Below is a small trained network, with its code and all its weights. Each question gives an input and a class and asks what happens when units are switched off, that is, made to give their printed mean instead of their output.

import numpy as np


def w(rows, s, z=0):
    codes = np.array(rows[::2]) - 128.0
    scale = np.full(codes.shape[1], s)
    scale[-1] = z or s
    return codes * scale


def f(y):
    return y / 2 * (1 + np.tanh(0.7978845608 * (y + 0.044715 * y**3)))


def log_softmax(a):
    a = a - a.max(-1, keepdims=True)
    return a - np.log(np.exp(a).sum(-1, keepdims=True))


def net(x, mask):
    res = np.array(x, float).reshape(1, 2) / 4 @ E
    y = f(res @ A[0][:, :-1].T + A[0][:, -1])
    res = res + np.where(mask, y, B[0][:, -1]) @ B[0][:, :-1]
    return log_softmax(res[-1] @ U[:, :-1].T + U[:, -1])


A, B = {}, {}
E = w([
[52,145,2,99,158,228,169,179],'x0',
[58,235,150,31,63,99,55,111],'x1',
],0.0098)
A[0] = w([
[167,110,236,116,123,94,98,122,153],'N0',
[115,189,218,89,119,98,131,99,222],'N1',
[102,189,187,44,80,57,36,89,153],'N2',
[150,130,177,120,118,68,110,111,254],'N3',
[173,10,25,227,177,152,174,142,165],'N4',
[42,168,1,51,127,144,140,141,209],'N5',
[74,180,56,87,138,160,123,143,195],'N6',
[118,144,124,116,146,161,112,137,101],'N7',
[142,92,160,103,112,180,146,123,183],'N8',
[139,122,110,166,112,159,151,130,92],'N9',
[200,55,191,218,125,101,158,133,168],'N10',
[179,128,139,111,141,140,120,101,99],'N11',
],0.01,0.0048)
B[0] = w([
[169,169,93,173,142,73,142,134,203],'N0',
[75,177,176,106,91,127,106,96,206],'N1',
[154,159,203,165,119,92,187,196,248],'N2',
[90,180,148,145,99,142,52,62,200],'N3',
[161,175,213,149,200,157,122,145,247],'N4',
[117,104,90,157,90,229,84,200,242],'N5',
[117,85,95,100,103,188,116,157,208],'N6',
[135,103,109,117,127,114,159,140,135],'N7',
[115,150,147,128,120,159,65,103,142],'N8',
[140,100,143,91,115,90,181,160,140],'N9',
[181,100,117,136,251,145,81,78,223],'N10',
[143,111,119,122,144,100,153,137,133],'N11',
],0.021,0.015)
U = w([
[75,142,168,53,107,166,102,12,140],'0',
[115,205,161,183,69,2,106,87,220],'1',
[223,102,131,137,247,98,87,44,186],'2',
[128,67,134,82,98,87,185,99,22],'3',
[115,160,232,128,109,188,150,231,176],'4',
[133,104,113,83,129,91,159,97,2],'5',
[111,103,90,102,113,77,159,124,43],'6',
[113,14,3,147,68,132,67,170,134],'7',
],0.0069,0.0025)

Each question gives the input, the list of numbers given to net, and the class t.
The units are the neurons (one row each of A and B). Each row of codes is followed by its name. A weight is (code - 128) times the scale printed after its matrix; where a second scale follows, it is the last column's (A, B and U).
mask holds one flag per neuron, in row order. A switched-off neuron (its flag False) gives its mean, the last column of its row in B, instead of its output. The means were averaged over made-up inputs and are rounded, as every weight is.
A unit's drop is (log p(t) with every unit on - log p(t) with that unit switched off) / (log p(t) with every unit on - log p(t) with every unit switched off).
The circuit of an input: a set's keep is (log p(t) with only the set's units on - log p(t) with every unit switched off) / (log p(t) with every unit on - log p(t) with every unit switched off). Starting from all 12 units, units are removed one at a time, each time the one whose removal leaves the highest keep (on an exact tie, the one counted first), for as long as the keep stays at least 0.8.
units of the circuit, in order: the units of the circuit, biggest drop first
k most important neurons: the k neurons with the biggest drops, biggest first
drop of u: that unit's drop, to one decimal
input [3,0], class 7: units of the circuit, in order -> (N2, N4)
input [-2,5], class 1: units of the circuit, in order -> (N5, N4)
input [-1,3], class 1: 3 most important neurons -> (N5, N4, N6)
input [6,7], class 7: units of the circuit, in order -> (N4, N5)
input [-7,-2], class 2: units of the circuit, in order -> (N10)
input [2,0], class 7: 3 most important neurons -> (N2, N4, N1)
input [2,-4], class 2: 2 most important neurons -> (N2, N5)
input [-8,0], class 1: 2 most important neurons -> (N1, N3)
input [-1,-8], class 2: drop of N2 -> 0.0
input [5,4], class 7: drop of N4 -> 0.1
input [0,0], class 0: drop of N1 -> -0.1
